Here is a tiny trained network, its code and every weight. The questions are about switching its units off for an input and a class, where a switched-off unit gives its printed mean instead of its output.

import numpy as np


def w(rows, s, z=0):
    codes = np.array(rows[::2]) - 128.0
    scale = np.full(codes.shape[1], s)
    scale[-1] = z or s
    return codes * scale


def f(y):
    return np.maximum(y, 0)


def log_softmax(a):
    a = a - a.max(-1, keepdims=True)
    return a - np.log(np.exp(a).sum(-1, keepdims=True))


def net(x, mask):
    res = np.array(x, float).reshape(1, 4) / 4 @ E
    y = f(res @ A[0][:, :-1].T + A[0][:, -1])
    res = res + np.where(mask, y, B[0][:, -1]) @ B[0][:, :-1]
    return log_softmax(res[-1] @ U[:, :-1].T + U[:, -1])


A, B = {}, {}
E = w([
[180,76,111,153,173,41,90,142,118,77],'x0',
[210,69,232,100,75,182,114,87,118,74],'x1',
[164,109,96,44,255,123,33,83,126,103],'x2',
[71,46,78,42,97,51,111,109,151,122],'x3',
],0.01)
A[0] = w([
[154,166,147,177,119,110,126,181,158,167,163],'n0',
[149,148,167,174,66,153,208,158,170,201,176],'n1',
[120,188,133,180,43,162,126,148,117,170,109],'n2',
[134,157,111,107,205,188,127,112,90,168,243],'n3',
[156,56,180,104,152,89,93,81,144,1,197],'n4',
[108,110,152,169,82,187,184,211,166,156,158],'n5',
[76,200,127,135,112,203,181,149,138,185,254],'n6',
[99,134,145,191,98,105,120,153,124,135,142],'n7',
[84,171,141,96,104,232,124,72,158,168,148],'n8',
[184,162,204,198,148,138,153,146,131,128,171],'n9',
[108,183,145,215,127,99,168,214,137,139,194],'n10',
[108,110,37,57,140,44,55,115,175,142,246],'n11',
[153,114,185,70,104,158,138,81,129,63,201],'n12',
[184,79,176,102,95,162,92,57,101,71,169],'n13',
[188,103,121,116,102,155,79,63,91,48,146],'n14',
],0.0087,0.003)
B[0] = w([
[99,145,99,201,147,70,106,156,86,62,177],'n0',
[84,59,115,231,103,210,64,107,54,143,228],'n1',
[78,72,93,164,126,139,65,78,42,149,205],'n2',
[180,210,161,123,124,64,93,113,200,161,193],'n3',
[143,124,169,133,94,148,252,226,201,53,242],'n4',
[32,66,92,168,100,171,127,81,53,115,212],'n5',
[66,216,178,66,49,131,93,5,25,239,227],'n6',
[58,123,106,133,196,131,116,188,96,124,172],'n7',
[173,151,96,42,43,159,113,83,157,187,198],'n8',
[161,183,68,214,185,160,75,140,89,58,207],'n9',
[65,186,154,193,172,65,42,178,82,59,220],'n10',
[125,36,108,45,170,32,187,180,159,192,250],'n11',
[192,68,157,189,63,187,148,92,163,137,214],'n12',
[163,123,173,145,2,138,194,119,196,78,232],'n13',
[169,146,188,78,55,121,155,179,150,91,210],'n14',
],0.0072,0.013)
U = w([
[147,106,188,106,86,152,178,210,238,41,181],'0',
[29,111,119,155,132,128,93,141,30,127,3],'1',
[177,182,118,154,174,116,70,184,120,65,149],'2',
[117,73,131,109,96,231,110,78,121,146,14],'3',
[107,24,75,64,210,2,157,195,179,155,238],'4',
[114,215,153,43,117,106,98,78,169,213,145],'5',
],0.0098,0.0021)

Each question gives the input, the list of numbers given to net, and the class t.
The units are the neurons (one row each of A and B). Each row of codes is followed by its name. A weight is (code - 128) times the scale printed after its matrix; where a second scale follows, it is the last column's (A, B and U).
mask holds one flag per neuron, in row order. A switched-off neuron (its flag False) gives its mean, the last column of its row in B, instead of its output. The means were averaged over made-up inputs and are rounded, as every weight is.
A unit's drop is (log p(t) with every unit on - log p(t) with that unit switched off) / (log p(t) with every unit on - log p(t) with every unit switched off).
The circuit of an input: a set's keep is (log p(t) with only the set's units on - log p(t) with every unit switched off) / (log p(t) with every unit on - log p(t) with every unit switched off). Starting from the 12 units with the biggest drops (on a tie, the unit counted first), units are removed one at a time, each time the one whose removal leaves the highest keep (on an exact tie, the one counted first), for as long as the keep stays at least 0.8.
units of the circuit, in order: the units of the circuit, biggest drop first
top k neurons: the k neurons with the biggest drops, biggest first
drop of u: that unit's drop, to one decimal
input [2,3,0,-5], class 2: units of the circuit, in order => n9
input [4,1,-4,4], class 4: top 3 neurons => n13, n14, n12
input [-1,3,-3,3], class 3: units of the circuit, in order => n4, n10
input [5,-2,2,-4], class 2: top 2 neurons => n11, n13
input [6,-7,0,-4], class 2: top 2 neurons => n10, n5
input [-5,1,1,6], class 4: top 2 neurons => n6, n11
input [-7,1,6,4], class 5: top 3 neurons => n8, n4, n3
input [-6,-1,4,6], class 4: top 2 neurons => n11, n6
input [1,1,2,-5], class 2: top 2 neurons => n4, n9
input [4,5,-8,3], class 1: top 2 neurons => n1, n5
input [3,3,-8,7], class 1: drop of n5 => 0.1
input [-5,-3,3,6], class 4: drop of n11 => 0.3
input [-6,2,2,8], class 4: drop of n11 => 0.7
input [-8,-6,1,-2], class 5: units of the circuit, in order => n6
input [-4,-8,5,4], class 4: drop of n11 => 0.8
